Below is a small trained network, with its code and all its weights. Each question gives an input and a target symbol and asks what happens when units are switched off, that is, made to give their printed mean instead of their output.

import numpy as np


def w(rows, s, z=0):
    codes = np.array(rows[::2]) - 128.0
    scale = np.full(codes.shape[1], s)
    scale[-1] = z or s
    return codes * scale


def f(y):
    return np.maximum(y, 0)


def softmax(a):
    e = np.exp(a - a.max(-1, keepdims=True))
    return e / e.sum(-1, keepdims=True)


def log_softmax(a):
    a = a - a.max(-1, keepdims=True)
    return a - np.log(np.exp(a).sum(-1, keepdims=True))


def net(x, mask):
    ids = ['βγδεζηθλμξπστφψω'.index(c) for c in x.split()]
    T = len(ids)
    res = E[ids] + P[:T]
    r = res
    for j in range(2):
        rows = slice(2 * j, 2 * j + 2)
        q, k, v = (r @ M[0][rows].T for M in (Q, K, V))
        z = softmax(np.where(np.tri(T) > 0, q @ k.T / 2**0.5, -1e9)) @ v
        o = O[0][rows]
        res = res + np.where(mask[j], z, o[:, -1]) @ o[:, :-1]
    y = f(res @ A[0][:, :-1].T + A[0][:, -1])
    res = res + np.where(mask[2:14], y, B[0][:, -1]) @ B[0][:, :-1]
    return log_softmax(res[-1] @ U[:, :-1].T + U[:, -1])


Q, K, V, O, A, B = {}, {}, {}, {}, {}, {}
E = w([
[131,131,187],'β',
[199,104,114],'γ',
[196,24,120],'δ',
[174,59,150],'ε',
[217,76,96],'ζ',
[181,57,138],'η',
[144,170,171],'θ',
[119,90,211],'λ',
[110,205,209],'μ',
[174,85,154],'ξ',
[176,125,144],'π',
[136,37,201],'σ',
[178,52,142],'τ',
[98,122,232],'φ',
[162,5,164],'ψ',
[149,34,180],'ω',
],0.011)
P = w([
[189,179,108],'0',
[126,127,168],'1',
[46,119,76],'2',
[141,125,176],'3',
[88,35,135],'4',
[148,121,188],'5',
[89,66,156],'6',
[161,122,193],'7',
[122,26,126],'8',
[175,123,201],'9',
[152,3,90],'10',
],0.022)
Q[0] = w([
[69,129,89],'h0',
[146,174,126],'h0',
[254,222,143],'h1',
[153,18,227],'h1',
],0.018)
K[0] = w([
[91,94,154],'h0',
[123,162,98],'h0',
[86,183,7],'h1',
[240,176,159],'h1',
],0.019)
V[0] = w([
[107,184,56],'h0',
[168,128,77],'h0',
[199,118,61],'h1',
[131,1,112],'h1',
],0.023)
O[0] = w([
[102,25,145,2],'h0',
[88,135,144,105],'h0',
[20,181,226,128],'h1',
[75,193,5,65],'h1',
],0.022,0.015)
A[0] = w([
[105,161,247,132],'n0',
[98,37,69,254],'n1',
[164,80,131,104],'n2',
[16,186,101,129],'n3',
[178,96,143,82],'n4',
[26,207,101,105],'n5',
[39,27,192,94],'n6',
[168,92,209,102],'n7',
[90,1,114,154],'n8',
[184,116,151,152],'n9',
[207,200,126,168],'n10',
[109,195,138,95],'n11',
],0.01,0.016)
B[0] = w([
[137,190,9,253],'n0',
[92,221,231,138],'n1',
[88,123,32,153],'n2',
[138,64,161,172],'n3',
[136,64,92,161],'n4',
[166,45,107,176],'n5',
[143,87,202,199],'n6',
[106,134,127,212],'n7',
[142,164,154,140],'n8',
[171,113,160,180],'n9',
[59,133,193,206],'n10',
[93,103,120,156],'n11',
],0.011,0.06)
U = w([
[138,160,182,197],'β',
[68,139,214,169],'γ',
[147,52,125,1],'δ',
[79,150,108,207],'ε',
[102,88,203,168],'ζ',
[96,127,131,216],'η',
[146,114,239,139],'θ',
[141,254,109,73],'λ',
[174,70,176,39],'μ',
[67,176,137,199],'ξ',
[88,194,201,110],'π',
[103,197,41,56],'σ',
[98,129,121,201],'τ',
[228,133,64,171],'φ',
[149,117,24,33],'ψ',
[111,169,38,113],'ω',
],0.01,0.0084)

Each question gives the input, a string of symbols that net reads in full, and the target symbol t.
The units are the heads (2 rows each of Q, K, V and O) and the neurons (one row each of A and B). Each row of codes is followed by its name. A weight is (code - 128) times the scale printed after its matrix; where a second scale follows, it is the last column's (O, A, B and U).
mask holds one flag per unit, heads first, then neurons. A switched-off unit (its flag False) gives its mean, the last column of its rows in O or B, instead of its output. The means were averaged over made-up inputs and are rounded, as every weight is.
A unit's drop is (log p(t) with every unit on - log p(t) with that unit switched off) / (log p(t) with every unit on - log p(t) with every unit switched off).
The circuit of an input: a set's keep is (log p(t) with only the set's units on - log p(t) with every unit switched off) / (log p(t) with every unit on - log p(t) with every unit switched off). Starting from the 12 units with the biggest drops (on a tie, the unit counted first), units are removed one at a time, each time the one whose removal leaves the highest keep (on an exact tie, the one counted first), for as long as the keep stays at least 0.8.
units of the circuit, in order: the units of the circuit, biggest drop first
unit that matters most: the unit with the biggest drop
top k neurons: the k neurons with the biggest drops, biggest first
heads that matter: for each layer, one digit per head in row order, 1 if its drop is at least 0.15 and else 0, layers parted by /
input δ η ξ λ σ λ ψ σ φ φ, target δ: top 3 neurons : [n5 n3 n0]
input δ δ ψ λ φ θ φ φ δ ζ φ, target ζ: units of the circuit, in order : [n0 h1 n5]
input φ ζ ω φ γ θ, target φ: units of the circuit, in order : [n0 h1 h0 n10]
input ψ φ λ λ β λ γ δ φ γ τ, target γ: units of the circuit, in order : [n0 h1]
input β θ φ, target θ: heads that matter : 00
input θ θ ψ, target θ: units of the circuit, in order : [n0]
input δ δ ω φ ζ φ θ, target φ: heads that matter : 01
input δ φ σ φ λ θ ζ, target θ: top 2 neurons : [n0 n10]
input λ θ ω ζ ψ, target ζ: heads that matter : 11
input δ φ ψ, target φ: top 2 neurons : [n6 n0]
input φ φ ζ ψ λ, target ψ: units of the circuit, in order : [h1 n5]
input σ β ψ φ, target σ: units of the circuit, in order : [h1 n0 n6]
input θ φ ω π λ λ σ, target λ: top 2 neurons : [n10 n6]
input λ δ φ π φ δ φ, target δ: unit that matters most : h1
input δ ψ φ ε θ φ φ φ θ μ, target δ: top 3 neurons : [n5 n3 n0]
input ω λ φ σ γ φ ω ψ τ ψ, target ω: heads that matter : 01
input δ λ ζ λ θ, target λ: heads that matter : 01
input γ η η λ φ φ δ φ γ δ, target γ: heads that matter : 11
input δ λ η θ φ φ ξ ω, target δ: heads that matter : 11
input φ ε φ ψ π δ ξ, target δ: top 3 neurons : [n0 n5 n3]
input γ θ δ β ψ ζ φ ω λ λ, target γ: top 3 neurons : [n6 n0 n3]
input γ φ φ φ, target γ: units of the circuit, in order : [n6 h0 n0 h1]
input φ ξ θ σ, target φ: units of the circuit, in order : [n0 n10 h1 n3]
input λ φ δ φ δ φ φ β, target λ: unit that matters most : n0
input λ ζ λ λ δ σ γ δ λ, target δ: heads that matter : 01
input φ δ λ π ζ λ, target φ: heads that matter : 11
input ψ φ γ λ φ λ ψ λ ψ, target λ: heads that matter : 01
input γ δ π θ θ ψ φ, target ψ: top 4 neurons : [n5 n6 n9 n3]
